Below are the code and all the weights of a small trained network. Each question names an input and a class and asks about switching units off, where a switched-off unit gives its printed mean instead of its output.

import numpy as np


def w(rows, s, z=0):
    codes = np.array(rows[::2]) - 128.0
    scale = np.full(codes.shape[1], s)
    scale[-1] = z or s
    return codes * scale


def f(y):
    return y / 2 * (1 + np.tanh(0.7978845608 * (y + 0.044715 * y**3)))


def log_softmax(a):
    a = a - a.max(-1, keepdims=True)
    return a - np.log(np.exp(a).sum(-1, keepdims=True))


def net(x, mask):
    res = np.array(x, float).reshape(1, 8) / 4 @ E
    y = f(res @ A[0][:, :-1].T + A[0][:, -1])
    res = res + np.where(mask, y, B[0][:, -1]) @ B[0][:, :-1]
    return log_softmax(res[-1] @ U[:, :-1].T + U[:, -1])


A, B = {}, {}
E = w([
[113,108,196,182,102,180,24],'x0',
[138,106,156,121,131,130,143],'x1',
[167,168,117,28,149,156,75],'x2',
[133,156,127,136,123,112,118],'x3',
[110,90,174,102,148,112,147],'x4',
[126,109,111,127,128,152,135],'x5',
[125,167,122,138,125,104,110],'x6',
[105,105,150,75,2,126,152],'x7',
],0.008)
A[0] = w([
[173,125,123,170,179,121,123,95],'N1',
[159,170,118,108,99,105,213,61],'N2',
[127,138,88,97,148,95,167,96],'N3',
[156,111,81,155,118,157,147,183],'N4',
[98,126,133,117,156,63,172,169],'N5',
[187,133,103,1,169,146,54,81],'N6',
[54,128,158,144,126,157,63,99],'N7',
[120,127,175,137,96,170,78,80],'N8',
[93,101,124,187,150,86,150,126],'N9',
[153,116,61,161,99,114,98,253],'N10',
[160,166,67,114,135,137,164,173],'N11',
[149,131,115,155,238,140,105,83],'N12',
[123,134,188,163,135,137,71,96],'N13',
[115,126,160,129,76,164,115,68],'N14',
[101,216,167,144,157,66,98,228],'N15',
],0.0094,0.005)
B[0] = w([
[53,100,85,85,105,79,168,157],'N1',
[72,184,100,140,105,145,172,176],'N2',
[137,161,125,173,166,213,183,175],'N3',
[138,109,187,140,130,126,107,170],'N4',
[173,138,211,178,158,221,95,194],'N5',
[43,129,167,255,118,78,42,254],'N6',
[163,201,78,132,190,199,199,187],'N7',
[111,170,96,127,136,135,206,181],'N8',
[91,104,119,170,57,107,81,181],'N9',
[188,77,156,91,173,99,50,221],'N10',
[158,135,200,150,105,189,150,211],'N11',
[74,138,26,34,11,69,201,200],'N12',
[181,188,89,146,169,161,182,185],'N13',
[85,154,113,123,94,132,196,152],'N14',
[155,66,128,99,86,170,122,216],'N15',
],0.0073,0.0055)
U = w([
[143,251,101,177,208,213,222,3],'0',
[50,101,160,230,114,68,63,91],'1',
[61,120,49,2,33,53,198,98],'2',
[201,74,133,110,132,156,91,221],'3',
[168,96,141,116,163,125,112,195],'4',
[181,79,132,112,145,154,100,158],'5',
[201,66,155,118,156,142,100,143],'6',
[171,99,141,109,146,133,123,108],'7',
],0.0078,0.004)

Each question gives the input, the list of numbers given to net, and the class t.
The units are the neurons (one row each of A and B). Each row of codes is followed by its name. A weight is (code - 128) times the scale printed after its matrix; where a second scale follows, it is the last column's (A, B and U).
mask holds one flag per neuron, in row order. A switched-off neuron (its flag False) gives its mean, the last column of its row in B, instead of its output. The means were averaged over made-up inputs and are rounded, as every weight is.
A unit's drop is (log p(t) with every unit on - log p(t) with that unit switched off) / (log p(t) with every unit on - log p(t) with every unit switched off).
The circuit of an input: a set's keep is (log p(t) with only the set's units on - log p(t) with every unit switched off) / (log p(t) with every unit on - log p(t) with every unit switched off). Starting from the 12 units with the biggest drops (on a tie, the unit counted first), units are removed one at a time, each time the one whose removal leaves the highest keep (on an exact tie, the one counted first), for as long as the keep stays at least 0.8.
circuit, biggest first: the units of the circuit, biggest drop first
unit that matters most: the unit with the biggest drop
top k neurons: the k neurons with the biggest drops, biggest first
drop of u: that unit's drop, to one decimal
input [6,4,2,-7,-2,-7,-3,8], class 2: circuit, biggest first -> [N14 N8]
input [-6,-7,-4,8,-6,2,1,0], class 5: top 2 neurons -> [N10 N7]
input [3,-6,-4,-1,7,-8,8,4], class 3: circuit, biggest first -> [N6 N15]
input [8,5,-5,6,2,2,7,3], class 0: circuit, biggest first -> [N7 N13]
input [2,1,-2,6,-8,-5,4,-4], class 6: circuit, biggest first -> [N10 N15]
input [8,4,-5,1,5,-8,-6,1], class 0: top 2 neurons -> [N7 N13]
input [-8,1,3,-3,2,8,-4,3], class 0: top 2 neurons -> [N3 N2]
input [-8,-7,2,2,-1,-5,5,2], class 0: circuit, biggest first -> [N3]
input [6,4,-5,2,-3,1,1,8], class 2: circuit, biggest first -> [N14 N6]
input [2,-6,-2,-2,-3,-5,-5,-7], class 2: circuit, biggest first -> [N12 N1]
input [5,1,-4,5,-8,8,3,2], class 6: circuit, biggest first -> [N10 N6]
input [-8,1,-6,-6,6,-6,4,5], class 0: top 3 neurons -> [N5 N2 N3]
input [8,4,-4,8,-3,-7,4,-3], class 0: top 3 neurons -> [N13 N7 N8]
input [1,-8,-7,8,-7,-1,8,-1], class 3: top 3 neurons -> [N6 N15 N10]
input [3,-4,3,3,-5,2,-2,-7], class 2: top 3 neurons -> [N12 N1 N5]
input [-3,8,-7,1,7,-1,5,-8], class 2: top 3 neurons -> [N12 N1 N6]
input [8,7,8,5,-1,0,0,-6], class 0: unit that matters most -> N13
input [8,-5,-2,8,-6,-2,7,3], class 0: top 3 neurons -> [N7 N13 N8]
input [4,3,7,4,1,-4,6,6], class 1: top 2 neurons -> [N6 N12]
input [6,6,8,-1,-1,0,2,6], class 1: drop of N6 -> 1.4
input [-2,-6,7,1,6,-4,-6,1], class 1: drop of N9 -> 0.0
